Below are the code and all the weights of a small trained network. Each question names an input and a class and asks about switching units off, where a switched-off unit gives its printed mean instead of its output.

import numpy as np


def w(rows, s, z=0):
    codes = np.array(rows[::2]) - 128.0
    scale = np.full(codes.shape[1], s)
    scale[-1] = z or s
    return codes * scale


def f(y):
    return np.maximum(y, 0)


def log_softmax(a):
    a = a - a.max(-1, keepdims=True)
    return a - np.log(np.exp(a).sum(-1, keepdims=True))


def net(x, mask):
    res = np.array(x, float).reshape(1, 5) / 4 @ E
    y = f(res @ A[0][:, :-1].T + A[0][:, -1])
    res = res + np.where(mask, y, B[0][:, -1]) @ B[0][:, :-1]
    return log_softmax(res[-1] @ U[:, :-1].T + U[:, -1])


A, B = {}, {}
E = w([
[57,89,205,107,87,172,75,128,58],'x0',
[26,92,113,39,86,105,170,217,228],'x1',
[35,56,155,52,114,143,10,156,58],'x2',
[178,171,146,213,151,192,172,71,103],'x3',
[116,29,19,121,107,2,81,189,85],'x4',
],0.0092)
A[0] = w([
[130,110,15,79,81,78,196,205,228,187],'n0',
[31,26,168,46,125,99,64,160,55,179],'n1',
[60,22,106,113,115,30,53,171,94,254],'n2',
[178,230,197,193,134,149,129,5,90,223],'n3',
[41,55,101,81,155,121,111,237,199,224],'n4',
[148,190,187,69,75,228,158,137,211,210],'n5',
[135,202,130,194,98,111,59,64,26,152],'n6',
[158,228,185,136,109,215,173,37,117,169],'n7',
[76,93,136,111,116,188,72,197,43,90],'n8',
[201,153,118,255,216,137,123,84,47,194],'n9',
[102,248,165,123,119,203,148,100,157,129],'n10',
[138,130,67,32,127,39,149,217,173,72],'n11',
],0.0083,0.0045)
B[0] = w([
[119,170,93,161,203,50,158,214,241,233],'n0',
[65,38,207,78,60,112,30,167,76,249],'n1',
[57,1,120,102,22,123,119,198,135,254],'n2',
[218,137,171,130,85,158,224,52,66,234],'n3',
[69,52,141,97,81,60,69,205,96,239],'n4',
[23,164,175,93,209,167,145,81,219,196],'n5',
[204,98,121,193,72,138,143,144,58,189],'n6',
[144,188,188,133,209,204,155,69,172,218],'n7',
[93,62,211,61,102,111,65,185,91,191],'n8',
[179,191,59,181,133,120,182,62,55,225],'n9',
[136,159,202,79,197,193,155,119,159,188],'n10',
[61,116,116,118,91,84,167,252,203,209],'n11',
],0.0093,0.018)
U = w([
[29,3,150,78,91,98,22,120,62,86],'0',
[219,142,132,250,103,100,159,60,2,155],'1',
[88,92,25,160,150,13,170,191,253,254],'2',
[135,213,205,118,175,216,160,71,196,23],'3',
],0.0095,0.0034)

Each question gives the input, the list of numbers given to net, and the class t.
The units are the neurons (one row each of A and B). Each row of codes is followed by its name. A weight is (code - 128) times the scale printed after its matrix; where a second scale follows, it is the last column's (A, B and U).
mask holds one flag per neuron, in row order. A switched-off neuron (its flag False) gives its mean, the last column of its row in B, instead of its output. The means were averaged over made-up inputs and are rounded, as every weight is.
A unit's drop is (log p(t) with every unit on - log p(t) with that unit switched off) / (log p(t) with every unit on - log p(t) with every unit switched off).
The circuit of an input: a set's keep is (log p(t) with only the set's units on - log p(t) with every unit switched off) / (log p(t) with every unit on - log p(t) with every unit switched off). Starting from all 12 units, units are removed one at a time, each time the one whose removal leaves the highest keep (on an exact tie, the one counted first), for as long as the keep stays at least 0.8.
circuit, biggest first: the units of the circuit, biggest drop first
unit that matters most: the unit with the biggest drop
k most important neurons: the k neurons with the biggest drops, biggest first
drop when u is switched off: that unit's drop, to one decimal
input [-8,5,8,6,-1], class 2: 2 most important neurons : (n1 n8)
input [-6,-4,-7,-1,-4], class 3: unit that matters most : n7
input [7,-1,-4,7,-1], class 3: 3 most important neurons : (n7 n10 n5)
input [-3,7,-3,-4,-8], class 3: 2 most important neurons : (n5 n10)
input [-7,2,6,2,2], class 2: 3 most important neurons : (n0 n8 n11)
input [-1,-7,5,-7,-5], class 1: circuit, biggest first : (n4 n2 n6)
input [6,-6,5,1,-6], class 1: 4 most important neurons : (n6 n3 n9 n0)
input [1,1,-5,-1,0], class 3: 3 most important neurons : (n2 n4 n11)
input [-7,3,5,-8,-3], class 2: 2 most important neurons : (n0 n11)
input [-8,-5,-1,1,-1], class 1: drop when n6 is switched off : 0.0
input [-3,-4,-3,-2,-2], class 1: drop when n9 is switched off : 0.1
